[  2 -11  30  16  70 -38  12 -13   8  -5  31  -3 -37  17 -10  26 -22   7
   5 -19  -5  29  -4   0  -4   3  -4   0 -17 -32  -8 -18   3 -23  -2  10
  10 -12 -35  21 -17   0 -31 -12   0 -10  -2  13 -29  34 -25   5  -4  29
  13   2  -7  -5  13  -4   3 -53   2   8 -27  26   6 -14   7 -18   6  -6] -> bq R
[ 15  18  32  -7 -47 -54 -16  -1  -7 -21  -8  -1  56 -14  -8  -2 -31   9
  -9   6  27  38  -7 -48 -15   0  30 -17  57   2 -23  48  16   4   9 -35
   5  -5   7 -15 -24  11  35  -4 -25  40  54  16  15  40  -4  15   1 -28
 -32  27  -4 -33   0   7  15 -15 -36  13  19 -16 -32   1   6 -40  -1  -5] -> qj W
[ 15   3  22   5 -45 -27  17   0 -14  12   1 -15  56  22   6 -34 -25  27
  -5 -16   7  19 -14 -25  -9 -20  30  24  30  19 -16  19  15  18  -4 -18
 -20  19   7   4 -36   5  -5   4 -24  22  23  26 -17  25  14  12   9   7
 -49  22 -10 -31  -9  33  -7  -9 -31  -5   7 -13 -12  32   0  -8   9 -18] -> Bg S
[  8   1  22  27  48 -53 -10  -9  -6 -31   7  -3  15  10 -23  13 -11  -3
  -3   2  -6  32   5 -23   5   9  34 -21  -6   0  -6  11  -3  -8 -15 -25
  15   6 -16  24 -23  10 -26   6 -20  18  28  24 -53  41 -14  16   0  10
 -65   0  32 -19   8  -5  24 -36  -7  10   2  15 -30  13  42 -53  14 -19] -> qj X
[ -2   8   8   4 -74 -15   5   8 -23 -10  -9   7  30  22   2  -4 -10  23
   1  -2   3  17   4 -30  -7  -9  10  -2  63  -1   0  24  10  -5  -1 -48
  -1  -1  13  34 -17   8   1   5  11  23  56  15  -1  12  -4  20   8 -18
 -33   4   5 -16  -8  19   5 -17 -22   7  24  -6 -18  13   1 -70  -7  -5] -> Bg S
[ 23   9   1 -15  63 -12  12 -21  -7 -13  -9   1  17 -24  -3 -22  10 -11
  -2  -6 -24   2   2  -6   8   2  -2  20 -37  -3  22 -13  -2  -1  14  11
  27   1   2   6 -12  -8 -12  31  -5  16   5  11  -8  38  -6  -3  15  11
 -19  -5  -4 -12  -1   3  24  -8 -21  -8 -12   7  -5  34  28  24  32 -20] -> nz K
[ -7   3  21  17 -86 -20  10  13 -20  10 -12  -3  49  32  10 -10 -20  34
  11  -7  20  23  11 -25 -32  -9  25  18  44  17  -9  28  16  12   9 -29
 -19   5  10  -2 -15   1   9  -7 -14  12  28  11 -16  -9  16  10  -2 -13
 -16  -8  -4 -28  -5  26 -13 -10 -16 -10  45 -14 -18   8 -21 -59 -11   1] -> Bg S
[  0  -5   0  26 -46 -17  20  11 -19  13  19  -1  11  38   3  -3  -5  22
   9 -17 -26  12  -1 -12  11 -15  -4   6  32  30  12  -3  -2  17 -25 -28
 -11  13  16   9 -33  17 -23  11 -18  11  25  21 -50  -2   2  18   9  10
 -70   2  13 -25 -10  22  -5 -32  -1  -7  13  -3  -6  27   6 -43   5 -15] -> Bg L
[ 17   5  26   7  20 -48  -5  -7  -1 -31   8   1  26 -17 -19   9 -20  -4
  -8   5  -1  20  -6 -22  -8  -1  27 -23  18   4 -16  38   3 -12 -22 -34
  10   5  -7  -1 -21   6   5   0 -24  24  56  29   4  51 -13  13  15   1
 -56  26   2  -2  12   3  13 -22 -23  15  -5  -9 -28   9  31 -41  10  -9] -> qj N
[ 13  20  18   8 -31 -60 -21   3 -12 -11   1   4  60 -21   1  -2 -23  22
  -6   4  35  35  -4 -42 -19   7  28 -13  55   5 -15  39  13  16  12 -22
   8  -9   9  -4 -23   7  25  -7 -21  32  39  13 -10  36  -7   3   0 -22
 -44  25  -3 -31  -2  -1   7 -23 -22  14  21   2 -36   3   5 -50   7 -11] -> qj W
[ 16   3 -25 -19  40  16  20  -8  -7  10 -12 -11  -2  -5   7 -25   4  -3
   1 -17  -8  -6  -8 -13  24   2  -6  22   7  -7   7 -10   1   6  13  23
   2  -9  13  -4  -5  -1  -7  31  -2  13 -29  -8  -5  10   8  -7   5  -5
   9   4 -21 -30  -6  22  15  14  -7  -7  -9   4   9  15   0  54  27 -33] -> nz H
[  9   4  29  10 -51 -27  44   3 -14  -5  11  -4  37  34  13 -16 -19  22
  -5 -17  -7   2 -12  -4 -20 -28  17  13  18  13 -22  18   7  -2 -11 -38
 -15  21  -1   3 -37   4  -5   2 -14  13  37  33 -13   6   5  19  15  17
 -39  27   3 -17  -2  18 -12 -24 -20  -9  -3  -2  -5  29   4 -20  -3 -20] -> Bg S
[ 12   3  -2  -1   7 -29 -38  -3   7  -2   7   9  12 -28   2   2 -16   6
  -4  10   8   9  -1 -35   6   5  17 -33  30  24   0  15   6  25 -16   8
   3   0  17  -5  -5  14  15   3 -29  30  13  -3  -7  13 -10   1   1 -15
 -52  29   0  -2  -5   3   1  -5  -7   6  16 -27 -24   8  21  12  -2  -7] -> qj N
[ -9   6  21  32 -66 -28  20   5 -19   0  -6  -9  32  39   8  -4 -21  24
   0  -4  17  29   2 -14  -4   0  22   2  42   6  -1  22   7   9   6 -35
 -17  14   6   9 -22   6  -3  -3 -13  14  19   8 -20  -6  11  14   2  -9
 -35   0  -5 -36  -3  11  -3 -16   9  -3  10   7 -17  11  -8 -46  -1  -6] -> Bg S
[  3   3  -2  14 -54 -19  25  16 -24 -11  -5   7  -1  47   9   3  -9  37
   6 -13  -2  29  -2 -35 -19 -16   5  14  69   0  -2  31  11 -18 -26 -54
 -14  -8   5 -16 -32   7   7  10 -18  28  65  26 -20  22  -9  31   7  -5
 -45   9   7 -20   1  47   4 -26 -13   3  23  -9 -13  23  -2 -86  -8  -6] -> Bg L
[  9   1  -3   7  38 -43 -29  -3   8  10   4  -2  10 -16  -2  -3 -30  20
   0   8  20  21  -7 -23  20   3  38 -22  -5  23 -10 -12  -2  43  -3  52
  10   1  14  28 -19  14 -15  -1 -37  11 -16 -10 -37  12   9 -13  -7  -1
 -31  13  -8 -33  -3  -7  -2 -16  -7  -2   7  -5 -23   7  37  39   9 -16] -> qj X
[ 15  13  19   5 -44 -44  -8   5 -17  -5 -12   5  59  -5   6 -21 -30  17
  -2  -8  18  37   4 -35 -26  -6  20  -3  46   6 -13  38  13  12  11 -29
  -3   2   6  -7 -16  20  16   3 -23  32  36  17 -41  31   5  19   6 -21
 -43  39 -11 -31  -9  17   4 -16 -32   2  18 -10 -27  24   3 -38   5 -11] -> qj W
[ 21  -4  18   3 -14 -31  16   0 -24  -2  -6  -8  25  18   9 -18 -28  20
   0 -12  10  29  -7 -35 -12  -6  27   5  40   4 -12  29   7   8  -4 -21
  -9  -8   6   6 -31   1   6  10 -42  39  30  21 -10  25   8  16   7  -9
 -34   9  -9 -35  -1  36  12 -15 -25  -4  11  -7 -20  24   8 -22   8 -11] -> Bg C
[ 18  15   9 -14 -40 -35 -19   0   7  26  10  -3  58 -37   7 -31 -38  17
  -3  -5  27  17 -12 -42  -9 -12  25 -13  46  23 -18  23  18  37  10   8
  -9   3  14   0 -19  11  28  -6 -30  26   3   4  11  12  15  -4   8 -12
 -20  46 -11 -31  -8   5  -4   8 -32  -1  20 -25 -21   7   3  47   1  -9] -> qj N
[  0   0  -3  18 -28 -18   2   7 -22   1   2  -3  14  31   9 -10 -14  27
  -3  -5  -9  27   4 -29  15  -6  23 -14  31  16   4  14   3  15 -11 -26
  -9  11  16   4 -21  17  -3  13 -21  24   4   8  -9  -7  15  12  11  -4
 -41  19 -14 -27  -5  22   8 -18   3  -3  14  -5 -20  28  14 -11  -5 -22] -> Bg L
[  2  -2 -13  10  78  13   1  -4 -27 -38 -20   6 -24   6  -5   8  37 -15
   7   8 -45 -10  18   4  -7   2  -6   3 -43 -19  17  -1 -12 -45 -21 -46
  19   4 -13  -2  12 -11 -29  32  12   4  33  24 -14  12 -15  21  14  14
 -49 -21   2  38   6  14  24 -10  -4  -1  -6   6   4  26  36 -64   7  -8] -> nz P
[ -5   1  10  12 -47 -29  14   8 -17   6   1   0  27  43   7  -4  -6  25
   4  -9  -3  25   6 -25  -1 -17  13   6  28   7 -14  12   3   3  -4 -27
  -6  11  11  10 -23  10  -4   4 -19  11  32  16 -30  -1   5   8   2   9
 -21  -3  -2 -20  -6   3   1 -29  -7  -3  14   0 -16  21   9 -46  -2 -13] -> Bg C
[ 17  17  29 -22  32 -58   1 -16  20 -18  10 -19 -18 -17 -13  12 -59   0
  -8 -26  53  56 -22 -41 -23   7   7  -6  47 -52 -21  30  16 -20  49   6
   7 -47 -24   1  -7   0  10 -22   0  30   2   9  27  66 -17   9 -16  -7
  70  24 -17 -37  14  -4  24 -24 -36  19 -13  16   2 -32 -32   9  14  -1] -> bq U
[  3   0   1   1   3 -32 -29   3  -5 -22  -8  13  14 -25  -3  10  -6  13
   0  15   3  21   9 -29  -4  12  18 -34  25   3   3  26  -1   1  -6 -24
   5  -4   4   9  -2   4  21   7 -12  19  30  10  -2  22  -7   8   2 -21
 -58   9   3   8  -5   0  11  -9  -1   7  18 -23 -23   2  18 -39  -3  -1] -> qj X
[ 11   0  13   6   8 -33 -18   2  -6 -17   1   9  23  -7 -10   8  -1   4
  -1   6  -3  26  -3 -32 -12   0  17 -27  37   3  -5  32   9 -11   0 -32
   0  -9 -13  -6 -10   6  16  -3 -11  20  36  19  -5  32 -18  17   6  -9
 -42  28  -2   4   7   1  14 -16 -17   9   3   2 -24  -5  20 -41   2  -8] -> qj N
[  6  10  24   0 -21 -41 -23  -3  -2 -26  -8  -4  15 -17  -6   4 -33  15
 -10   6  24  41 -10 -45   0   2  33 -39  51  -6 -22  44   9   4  -5 -30
   2  -2   8  -2 -21  10   6  -6 -25  44  44  17  13  32   3  16   9 -24
 -30  22  -5 -19  -1  15  13 -17 -30  10  22 -20 -29  12  15 -21   1  -2] -> qj X
[ -8   8  14 -17  16 -37 -13   1  19  10  22   1 -16  -1   7   6 -40  10
  -2 -20  50  36  -6 -32 -12   8   5 -15  34 -24 -16   4  19   6  35  31
  -5 -30 -27   3  -5   3  18 -26  -3   1 -33  -7   5  13   1  -3 -18   2
  87  45 -21 -25   6 -15  -4 -23  -5  10 -11  22   6 -40 -27  38  -3 -10] -> bq U

[ 30  19  -1   9   4   3  24   9  -5  -5  13   0  -7   5  17  -2   7  -7
 -11  -3  -1  -7  -5  -7 -14  -9  22 -13  -3 -15  -4  27   5   9   6 -16
 -20  -9  -3  -1  19 -36 -14  -4  -1 -11  16  -2   3  -3 -17  -4   0  -8
  11   4   1   6   7  -4 -17   2 -19  -3  13  17   1  -7  -5  11  -9  14] -> (7) Bb
[-42   0  29  17   2 -20  -3  19  20  -8 -23   4  14   1  -2  -2 -40  10
   7  -1  33   6  21  20 -47  11   1  -5  -9   0  -3 -12 -11 -11  -4  24
  40 -18  10  50   4  19   3  -7  16 -13 -52   0  17  -7  -6   2   0   5
 -21  15 -13  24  18 -15  25 -47  -3  -4 -12 -15  11   1  -1  -4  23  -7] -> (11) Sn
[-24   1  27  17  -4  -9   3   1   5 -17 -13  19  11   0   8   9 -21  12
  12  -7  29  -1  14  11 -26  20  -2  -2 -12  -6   3 -10   3 -11   8  22
  20 -11   5  23  -4   6  13  -4   3  -7 -22  -1   3  -6   2   7 -20   4
  -7   3 -10  12  13  -1  14 -18  -7  -2  -2  -5   5   6  -1  -1   7   0] -> (11) Sn
[ 11  15 -23   9   9   2   7   1  -8  35 -15 -13   0  -2 -19   6 -16  -9
 -15   5  27  -6 -40  19  18  34   4   7 -19   2  15 -29   9  20 -28 -11
  29  -8   9  76  -1  53  11 -29  -2  -4 -18  14 -15   1 -10 -10  -1   4
 -11  25 -14   3  14 -33  -1 -19   6 -41 -23  14   5 -16   8   9  -3  13] -> (11) Sz
[ 16  23 -20  18  -6   8  22 -13   1 -16  29  12  -8  -8   8 -12  -3   2
 -20 -17  25 -10 -12 -24   3   1  15  -1 -22 -22  -4  27   6  27   9  -8
   3 -21  -3  13  27 -29 -23   6 -10 -16  27  -1   0   5  -4 -11   7  -9
  21   7  -3 -21   8  -4 -21  -5 -19   0  10  22  -9   2  -3   7  -9   9] -> (7) zs
[ 12  26  -4  10  -5  -3   2  -8   5 -17  -3  13   6 -10  -3   6   7  -6
  -5  10  21   8 -13  -4 -29  -8  21   9  -5  -7 -10  -5   4  -4  17  -3
   8 -17 -13 -18  15   0   3   5  -4  -2 -12  -5   0  -6   1  -7   1  -3
   6   9  -2   7  -9 -17  -5  21 -23 -10   7  -1  -5  16  -4   5   5  12] -> (7) zs
